Below are the code and all the weights of a small trained network. Each question names an input and a target symbol and asks about switching units off, where a switched-off unit gives its printed mean instead of its output.

import numpy as np


def w(rows, s, z=0):
    codes = np.array(rows[::2]) - 128.0
    scale = np.full(codes.shape[1], s)
    scale[-1] = z or s
    return codes * scale


def f(y):
    return np.maximum(y, 0)


def softmax(a):
    e = np.exp(a - a.max(-1, keepdims=True))
    return e / e.sum(-1, keepdims=True)


def log_softmax(a):
    a = a - a.max(-1, keepdims=True)
    return a - np.log(np.exp(a).sum(-1, keepdims=True))


def net(x, mask):
    ids = ['βδθλξτφ'.index(c) for c in x.split()]
    T = len(ids)
    res = E[ids] + P[:T]
    u = 0
    for l in range(2):
        r = res
        for j in range(3):
            rows = slice(2 * j, 2 * j + 2)
            q, k, v = (r @ M[l][rows].T for M in (Q, K, V))
            z = softmax(np.where(np.tri(T) > 0, q @ k.T / 2**0.5, -1e9)) @ v
            o = O[l][rows]
            res = res + np.where(mask[u + j], z, o[:, -1]) @ o[:, :-1]
        u += 3
        y = f(res @ A[l][:, :-1].T + A[l][:, -1])
        res = res + np.where(mask[u : u + 4], y, B[l][:, -1]) @ B[l][:, :-1]
        u += 4
    return log_softmax(res[-1] @ U[:, :-1].T + U[:, -1])


Q, K, V, O, A, B = {}, {}, {}, {}, {}, {}
E = w([
[167,198,225,33],'β',
[138,194,203,29],'δ',
[169,110,64,200],'θ',
[211,120,35,235],'λ',
[165,223,185,1],'ξ',
[175,154,25,133],'τ',
[223,166,19,164],'φ',
],0.0097)
P = w([
[142,95,142,121],'0',
[106,216,79,143],'1',
[60,171,133,205],'2',
[213,145,79,97],'3',
[154,5,109,117],'4',
[201,211,241,146],'5',
[50,220,71,238],'6',
[83,46,204,180],'7',
[179,39,67,108],'8',
[10,62,21,119],'9',
],0.014)
Q[0] = w([
[101,122,237,96],'0.h0',
[37,202,75,84],'0.h0',
[75,251,159,194],'0.h1',
[233,136,160,129],'0.h1',
[200,29,111,67],'0.h2',
[62,101,109,103],'0.h2',
],0.014)
K[0] = w([
[101,177,208,81],'0.h0',
[42,135,111,117],'0.h0',
[247,26,93,21],'0.h1',
[150,235,66,105],'0.h1',
[50,244,145,215],'0.h2',
[92,60,181,177],'0.h2',
],0.012)
V[0] = w([
[219,140,154,111],'0.h0',
[86,122,50,12],'0.h0',
[43,57,218,70],'0.h1',
[52,122,75,98],'0.h1',
[149,228,48,26],'0.h2',
[122,82,10,57],'0.h2',
],0.011)
O[0] = w([
[95,147,72,93,210],'0.h0',
[48,177,155,232,138],'0.h0',
[160,110,77,5,55],'0.h1',
[72,192,207,2,89],'0.h1',
[59,110,72,121,254],'0.h2',
[82,43,139,112,99],'0.h2',
],0.0096,0.0069)
A[0] = w([
[113,200,247,52,71],'0.n0',
[62,162,87,159,107],'0.n1',
[2,143,177,65,163],'0.n2',
[67,17,79,132,5],'0.n3',
],0.0091,0.0017)
B[0] = w([
[34,186,171,52,154],'0.n0',
[188,104,143,102,254],'0.n1',
[9,64,108,155,210],'0.n2',
[193,117,161,124,169],'0.n3',
],0.013,0.0067)
Q[1] = w([
[204,68,104,141],'1.h0',
[86,188,117,27],'1.h0',
[128,96,95,223],'1.h1',
[166,152,91,216],'1.h1',
[109,2,92,148],'1.h2',
[71,210,12,208],'1.h2',
],0.0077)
K[1] = w([
[116,118,138,166],'1.h0',
[95,79,198,75],'1.h0',
[72,211,21,83],'1.h1',
[200,227,44,132],'1.h1',
[71,178,218,147],'1.h2',
[22,2,108,185],'1.h2',
],0.0082)
V[1] = w([
[161,85,129,153],'1.h0',
[129,210,86,208],'1.h0',
[133,99,154,158],'1.h1',
[136,100,180,129],'1.h1',
[46,141,132,254],'1.h2',
[130,79,43,164],'1.h2',
],0.0073)
O[1] = w([
[16,135,111,170,113],'1.h0',
[100,8,159,133,161],'1.h0',
[118,58,145,53,105],'1.h1',
[254,123,135,38,81],'1.h1',
[117,50,168,138,254],'1.h2',
[174,135,165,134,172],'1.h2',
],0.0056,0.0068)
A[1] = w([
[140,110,190,101,205],'1.n0',
[144,145,176,145,254],'1.n1',
[58,176,215,34,111],'1.n2',
[85,182,247,110,134],'1.n3',
],0.014,0.009)
B[1] = w([
[163,129,98,203,202],'1.n0',
[149,130,61,87,233],'1.n1',
[124,110,131,4,255],'1.n2',
[130,173,215,158,230],'1.n3',
],0.017,0.008)
U = w([
[60,110,147,191,160],'β',
[141,109,102,66,2],'δ',
[133,180,163,167,119],'θ',
[2,54,33,129,162],'λ',
[187,139,177,116,50],'ξ',
[98,88,182,127,62],'τ',
[211,143,58,125,239],'φ',
],0.0093,0.0076)

Each question gives the input, a string of symbols that net reads in full, and the target symbol t.
The units are the heads (2 rows each of Q, K, V and O) and the neurons (one row each of A and B). Each row of codes is followed by its name. A weight is (code - 128) times the scale printed after its matrix; where a second scale follows, it is the last column's (O, A, B and U).
mask holds one flag per unit, layer by layer, with each layer's heads first. A switched-off unit (its flag False) gives its mean, the last column of its rows in O or B, instead of its output. The means were averaged over made-up inputs and are rounded, as every weight is.
A unit's drop is (log p(t) with every unit on - log p(t) with that unit switched off) / (log p(t) with every unit on - log p(t) with every unit switched off).
The circuit of an input: a set's keep is (log p(t) with only the set's units on - log p(t) with every unit switched off) / (log p(t) with every unit on - log p(t) with every unit switched off). Starting from the 12 units with the biggest drops (on a tie, the unit counted first), units are removed one at a time, each time the one whose removal leaves the highest keep (on an exact tie, the one counted first), for as long as the keep stays at least 0.8.
circuit, biggest first: the units of the circuit, biggest drop first
k most important neurons: the k neurons with the biggest drops, biggest first
k most important neurons of layer l: the k neurons of layer l with the biggest drops, biggest first
which heads matter: for each layer, one digit per head in row order, 1 if its drop is at least 0.15 and else 0, layers parted by /
input θ ξ ξ ξ β θ λ, target φ: which heads matter -> 010 / 000
input β τ λ ξ β δ φ λ δ, target β: which heads matter -> 010 / 000
input ξ ξ ξ β ξ φ θ ξ, target β: circuit, biggest first -> [1.n3, 0.n2, 1.n0]
input δ θ ξ δ, target ξ: circuit, biggest first -> [0.h1, 1.n3, 0.n0, 1.n2]
input δ θ τ δ β β, target δ: which heads matter -> 100 / 000
input ξ δ φ ξ φ δ θ, target φ: most important neuron of layer 1 -> [1.n1]
input θ β ξ, target ξ: circuit, biggest first -> [1.n3, 0.h2, 1.n2, 0.n0]
input β δ δ λ ξ ξ ξ τ, target φ: 2 most important neurons -> [0.n2, 0.n3]
input δ τ δ ξ ξ, target δ: which heads matter -> 011 / 000
input τ λ ξ λ, target λ: circuit, biggest first -> [1.h0, 1.n3, 0.h1]
input β δ ξ ξ ξ ξ ξ τ, target φ: 2 most important neurons of layer 0 -> [0.n3, 0.n1]
input β ξ ξ δ ξ λ τ δ β, target τ: 3 most important neurons -> [1.n3, 1.n2, 0.n2]
input ξ β β, target λ: which heads matter -> 011 / 000
input φ θ ξ λ β θ ξ, target φ: circuit, biggest first -> [0.h1, 0.n2, 0.h0]
input ξ ξ φ λ θ ξ, target θ: circuit, biggest first -> [1.n3]
input θ ξ ξ θ ξ ξ ξ δ, target λ: which heads matter -> 110 / 001
input θ β ξ ξ β β ξ, target φ: which heads matter -> 110 / 000
input ξ δ β δ ξ δ τ φ ξ, target τ: which heads matter -> 011 / 000
input τ β φ φ ξ ξ β δ, target λ: 4 most important neurons -> [1.n3, 0.n1, 0.n2, 0.n0]
input β λ ξ φ ξ φ, target λ: which heads matter -> 001 / 110
input θ ξ β, target ξ: which heads matter -> 001 / 000
input ξ λ λ ξ θ ξ φ ξ, target λ: circuit, biggest first -> [0.n2]
input β ξ δ, target φ: which heads matter -> 011 / 000
input ξ λ ξ λ τ β φ θ β β, target ξ: which heads matter -> 101 / 000
input φ ξ δ β λ β β, target θ: which heads matter -> 111 / 000
input δ ξ λ λ δ, target θ: which heads matter -> 011 / 000
input φ λ θ ξ τ θ, target λ: circuit, biggest first -> [0.h2]
